Below is a small trained network, with its code and all its weights. Each question gives an input and a target symbol and asks what happens when units are switched off, that is, made to give their printed mean instead of their output.

import numpy as np


def w(rows, s, z=0):
    codes = np.array(rows[::2]) - 128.0
    scale = np.full(codes.shape[1], s)
    scale[-1] = z or s
    return codes * scale


def softmax(a):
    e = np.exp(a - a.max(-1, keepdims=True))
    return e / e.sum(-1, keepdims=True)


def log_softmax(a):
    a = a - a.max(-1, keepdims=True)
    return a - np.log(np.exp(a).sum(-1, keepdims=True))


def net(x, mask):
    ids = ['ΔΘΛΨαβγεημφ'.index(c) for c in x.split()]
    T = len(ids)
    res = E[ids] + P[:T]
    u = 0
    for l in range(2):
        r = res
        for j in range(3):
            rows = slice(4 * j, 4 * j + 4)
            q, k, v = (r @ M[l][rows].T for M in (Q, K, V))
            z = softmax(np.where(np.tri(T) > 0, q @ k.T / 4**0.5, -1e9)) @ v
            o = O[l][rows]
            res = res + np.where(mask[u + j], z, o[:, -1]) @ o[:, :-1]
        u += 3
    return log_softmax(res[-1] @ U[:, :-1].T + U[:, -1])


Q, K, V, O = {}, {}, {}, {}
E = w([
[246,205,101],'Δ',
[67,96,92],'Θ',
[87,96,107],'Λ',
[160,193,158],'Ψ',
[183,83,185],'α',
[86,188,57],'β',
[209,39,83],'γ',
[59,116,84],'ε',
[175,96,74],'η',
[155,110,124],'μ',
[122,36,137],'φ',
],0.013)
P = w([
[109,199,157],'0',
[160,146,92],'1',
[180,127,66],'2',
[196,118,50],'3',
[211,112,29],'4',
[224,98,7],'5',
[236,99,18],'6',
[252,94,2],'7',
],0.0038)
Q[0] = w([
[142,141,116],'0.h0',
[156,84,195],'0.h0',
[186,130,118],'0.h0',
[129,117,149],'0.h0',
[159,254,87],'0.h1',
[181,201,120],'0.h1',
[103,89,129],'0.h1',
[113,90,148],'0.h1',
[99,109,158],'0.h2',
[248,112,14],'0.h2',
[210,132,23],'0.h2',
[105,69,108],'0.h2',
],0.012)
K[0] = w([
[130,148,123],'0.h0',
[150,96,153],'0.h0',
[155,157,155],'0.h0',
[130,117,128],'0.h0',
[74,97,85],'0.h1',
[102,79,113],'0.h1',
[157,152,131],'0.h1',
[115,140,152],'0.h1',
[115,90,138],'0.h2',
[247,197,117],'0.h2',
[200,204,90],'0.h2',
[147,86,97],'0.h2',
],0.016)
V[0] = w([
[182,165,120],'0.h0',
[113,161,102],'0.h0',
[83,70,155],'0.h0',
[57,105,120],'0.h0',
[155,170,142],'0.h1',
[135,143,113],'0.h1',
[127,129,128],'0.h1',
[134,144,131],'0.h1',
[33,1,100],'0.h2',
[85,191,144],'0.h2',
[111,103,147],'0.h2',
[152,158,70],'0.h2',
],0.0074)
O[0] = w([
[155,91,60,160],'0.h0',
[148,108,142,128],'0.h0',
[86,178,183,95],'0.h0',
[116,156,215,91],'0.h0',
[88,127,178,135],'0.h1',
[128,115,143,134],'0.h1',
[121,132,138,128],'0.h1',
[115,131,156,130],'0.h1',
[192,54,2,10],'0.h2',
[121,202,125,109],'0.h2',
[153,116,108,99],'0.h2',
[76,138,152,177],'0.h2',
],0.0076,0.011)
Q[1] = w([
[204,144,126],'1.h0',
[139,163,2],'1.h0',
[168,70,112],'1.h0',
[57,153,170],'1.h0',
[126,49,50],'1.h1',
[69,160,98],'1.h1',
[118,151,138],'1.h1',
[122,185,178],'1.h1',
[203,86,81],'1.h2',
[125,149,72],'1.h2',
[66,161,141],'1.h2',
[157,94,156],'1.h2',
],0.019)
K[1] = w([
[93,102,206],'1.h0',
[7,97,89],'1.h0',
[136,50,126],'1.h0',
[169,205,98],'1.h0',
[223,137,48],'1.h1',
[130,191,125],'1.h1',
[108,141,148],'1.h1',
[64,128,181],'1.h1',
[209,204,139],'1.h2',
[95,170,99],'1.h2',
[44,82,90],'1.h2',
[180,122,150],'1.h2',
],0.019)
V[1] = w([
[80,197,162],'1.h0',
[46,155,150],'1.h0',
[227,211,148],'1.h0',
[154,67,248],'1.h0',
[41,105,204],'1.h1',
[116,124,129],'1.h1',
[138,139,73],'1.h1',
[130,128,129],'1.h1',
[205,139,124],'1.h2',
[193,195,109],'1.h2',
[133,177,110],'1.h2',
[117,120,125],'1.h2',
],0.011)
O[1] = w([
[96,230,173,165],'1.h0',
[54,185,145,110],'1.h0',
[242,209,183,255],'1.h0',
[124,60,250,136],'1.h0',
[145,16,68,169],'1.h1',
[138,110,126,129],'1.h1',
[114,157,167,101],'1.h1',
[129,127,126,128],'1.h1',
[206,117,147,136],'1.h2',
[227,139,69,130],'1.h2',
[151,146,79,123],'1.h2',
[119,132,140,126],'1.h2',
],0.011,0.0077)
U = w([
[204,161,71,2],'Δ',
[60,119,114,210],'Θ',
[80,112,123,218],'Λ',
[135,199,236,167],'Ψ',
[158,75,254,125],'α',
[112,205,55,42],'β',
[222,77,75,74],'γ',
[65,145,91,208],'ε',
[182,135,59,193],'η',
[146,120,133,105],'μ',
[68,28,201,161],'φ',
],0.0059,0.0042)

Each question gives the input, a string of symbols that net reads in full, and the target symbol t.
The units are the heads (4 rows each of Q, K, V and O). Each row of codes is followed by its name. A weight is (code - 128) times the scale printed after its matrix; where a second scale follows, it is the last column's (O and U).
mask holds one flag per head, layer by layer. A switched-off head (its flag False) gives its mean, the last column of its rows in O, instead of its output. The means were averaged over made-up inputs and are rounded, as every weight is.
A unit's drop is (log p(t) with every unit on - log p(t) with that unit switched off) / (log p(t) with every unit on - log p(t) with every unit switched off).
The circuit of an input: a set's keep is (log p(t) with only the set's units on - log p(t) with every unit switched off) / (log p(t) with every unit on - log p(t) with every unit switched off). Starting from all 6 units, units are removed one at a time, each time the one whose removal leaves the highest keep (on an exact tie, the one counted first), for as long as the keep stays at least 0.8.
units of the circuit, in order: the units of the circuit, biggest drop first
heads that matter: for each layer, one digit per head in row order, 1 if its drop is at least 0.15 and else 0, layers parted by /
drop of u: that unit's drop, to one decimal
input Δ γ Ψ Λ, target Ψ: units of the circuit, in order : [1.h0]
input β Δ γ, target Ψ: heads that matter : 011 / 100
input γ Δ γ Λ, target Ψ: units of the circuit, in order : [0.h2, 1.h0, 1.h1, 0.h1]
input γ Λ α Δ, target Ψ: units of the circuit, in order : [0.h2, 1.h0]
input γ α φ γ Δ γ Δ, target γ: heads that matter : 110 / 101
input ε Ψ α β γ Δ η φ, target Ψ: heads that matter : 001 / 100
input α α Λ Δ Δ Δ Δ Δ, target γ: heads that matter : 101 / 101
input μ φ Δ Ψ γ Ψ η Θ, target Ψ: units of the circuit, in order : [1.h0, 0.h2]
input α Δ η, target Ψ: heads that matter : 001 / 100
input φ Δ η β γ β Λ ε, target Ψ: units of the circuit, in order : [0.h2, 1.h0]
input γ μ ε ε, target ε: units of the circuit, in order : [1.h0, 0.h2, 1.h1]
input Δ γ γ μ, target Ψ: units of the circuit, in order : [1.h0, 0.h2]
input ε η ε μ Δ φ Δ, target φ: heads that matter : 111 / 110
input Δ α β μ ε μ Θ, target Ψ: units of the circuit, in order : [1.h0]
input γ α φ α α γ β Δ, target Ψ: heads that matter : 001 / 010
input Δ ε Θ Θ β, target Ψ: units of the circuit, in order : [0.h2, 1.h0]
input Δ α γ α Δ, target α: drop of 1.h0 : 1.6
input μ α γ Δ Ψ Ψ η, target Ψ: drop of 1.h0 : 0.6
input Δ α η ε, target Ψ: drop of 0.h0 : 0.2
input ε Λ η γ, target γ: drop of 1.h0 : 1.6
input Δ γ η φ, target Ψ: units of the circuit, in order : [1.h0]
